Here is a tiny trained network, its code and every weight. The questions are about switching its units off for an input and a class, where a switched-off unit gives its printed mean instead of its output.

import numpy as np


def w(rows, s, z=0):
    codes = np.array(rows[::2]) - 128.0
    scale = np.full(codes.shape[1], s)
    scale[-1] = z or s
    return codes * scale


def f(y):
    return y / 2 * (1 + np.tanh(0.7978845608 * (y + 0.044715 * y**3)))


def log_softmax(a):
    a = a - a.max(-1, keepdims=True)
    return a - np.log(np.exp(a).sum(-1, keepdims=True))


def net(x, mask):
    res = np.array(x, float).reshape(1, 3) / 4 @ E
    y = f(res @ A[0][:, :-1].T + A[0][:, -1])
    res = res + np.where(mask, y, B[0][:, -1]) @ B[0][:, :-1]
    return log_softmax(res[-1] @ U[:, :-1].T + U[:, -1])


A, B = {}, {}
E = w([
[42,91,15,203,227,231,112,197],'x0',
[77,172,248,29,123,212,3,187],'x1',
[30,210,88,208,97,52,24,62],'x2',
],0.0064)
A[0] = w([
[165,98,90,205,113,67,208,84,63],'N1',
[81,168,179,98,105,167,85,173,3],'N2',
[88,167,200,75,126,166,59,169,79],'N3',
[143,161,177,44,35,35,128,32,188],'N4',
[220,46,159,88,157,187,195,205,119],'N5',
[47,201,126,206,72,66,69,127,97],'N6',
[91,171,93,181,143,102,58,133,112],'N7',
[86,94,103,185,161,174,122,165,33],'N8',
[73,109,82,167,253,180,91,141,129],'N9',
[48,180,133,173,102,68,89,66,142],'N10',
[97,192,201,64,142,182,29,186,157],'N11',
[176,131,70,202,145,62,198,84,100],'N12',
[73,102,68,176,195,195,125,188,101],'N13',
[216,152,163,94,29,77,113,100,92],'N14',
[72,189,90,163,82,91,73,82,49],'N15',
[168,169,192,87,67,45,150,107,89],'N16',
],0.0063,0.005)
B[0] = w([
[75,106,130,142,122,105,202,123,191],'N1',
[88,5,183,106,93,75,171,170,145],'N2',
[63,72,119,162,141,73,174,98,181],'N3',
[126,152,130,153,105,185,119,116,254],'N4',
[145,177,190,76,173,117,189,144,217],'N5',
[132,158,183,68,157,122,176,145,185],'N6',
[151,151,154,107,133,147,149,164,158],'N7',
[119,81,179,120,69,157,135,190,142],'N8',
[133,140,136,165,74,186,125,142,184],'N9',
[166,172,165,84,160,136,159,155,191],'N10',
[69,105,89,168,157,106,176,80,219],'N11',
[71,87,117,145,143,79,190,97,202],'N12',
[133,166,160,162,61,165,137,172,182],'N13',
[127,135,130,157,65,173,124,143,197],'N14',
[148,119,213,68,152,100,161,206,162],'N15',
[129,135,144,164,74,163,121,147,196],'N16',
],0.011,0.0088)
U = w([
[136,152,125,191,13,201,116,150,101],'0',
[24,60,104,166,178,37,166,70,100],'1',
[189,176,165,2,221,117,162,171,100],'2',
[163,185,64,165,196,149,89,55,251],'3',
[154,66,87,106,126,68,45,139,87],'4',
[181,44,84,96,130,62,62,149,80],'5',
],0.0097,0.011)

Each question gives the input, the list of numbers given to net, and the class t.
The units are the neurons (one row each of A and B). Each row of codes is followed by its name. A weight is (code - 128) times the scale printed after its matrix; where a second scale follows, it is the last column's (A, B and U).
mask holds one flag per neuron, in row order. A switched-off neuron (its flag False) gives its mean, the last column of its row in B, instead of its output. The means were averaged over made-up inputs and are rounded, as every weight is.
A unit's drop is (log p(t) with every unit on - log p(t) with that unit switched off) / (log p(t) with every unit on - log p(t) with every unit switched off).
The circuit of an input: a set's keep is (log p(t) with only the set's units on - log p(t) with every unit switched off) / (log p(t) with every unit on - log p(t) with every unit switched off). Starting from the 12 units with the biggest drops (on a tie, the unit counted first), units are removed one at a time, each time the one whose removal leaves the highest keep (on an exact tie, the one counted first), for as long as the keep stays at least 0.8.
circuit, biggest first: the units of the circuit, biggest drop first
k most important neurons: the k neurons with the biggest drops, biggest first
drop when u is switched off: that unit's drop, to one decimal
input [-4,7,2], class 1: circuit, biggest first : [N11]
input [-1,4,1], class 1: circuit, biggest first : [N11 N3]
input [-4,6,6], class 1: 4 most important neurons : [N11 N3 N5 N2]
input [7,5,8], class 2: 2 most important neurons : [N6 N15]
input [-2,5,-4], class 1: circuit, biggest first : [N11 N3]
input [5,-2,0], class 0: 2 most important neurons : [N13 N9]
input [-4,6,4], class 1: 2 most important neurons : [N11 N3]
input [-2,3,2], class 3: 2 most important neurons : [N12 N1]
input [3,1,3], class 3: 3 most important neurons : [N5 N14 N16]
input [-3,-2,2], class 3: 2 most important neurons : [N13 N9]
input [2,3,4], class 2: 2 most important neurons : [N12 N6]
input [-4,5,-1], class 1: 2 most important neurons : [N11 N3]
input [3,-1,0], class 3: 4 most important neurons : [N14 N16 N4 N2]
input [-6,-1,7], class 2: circuit, biggest first : [N10]
input [1,-3,-3], class 3: drop when N14 is switched off : -0.1
input [1,0,8], class 2: drop when N16 is switched off : 0.0
input [-2,2,4], class 2: drop when N15 is switched off : 0.1
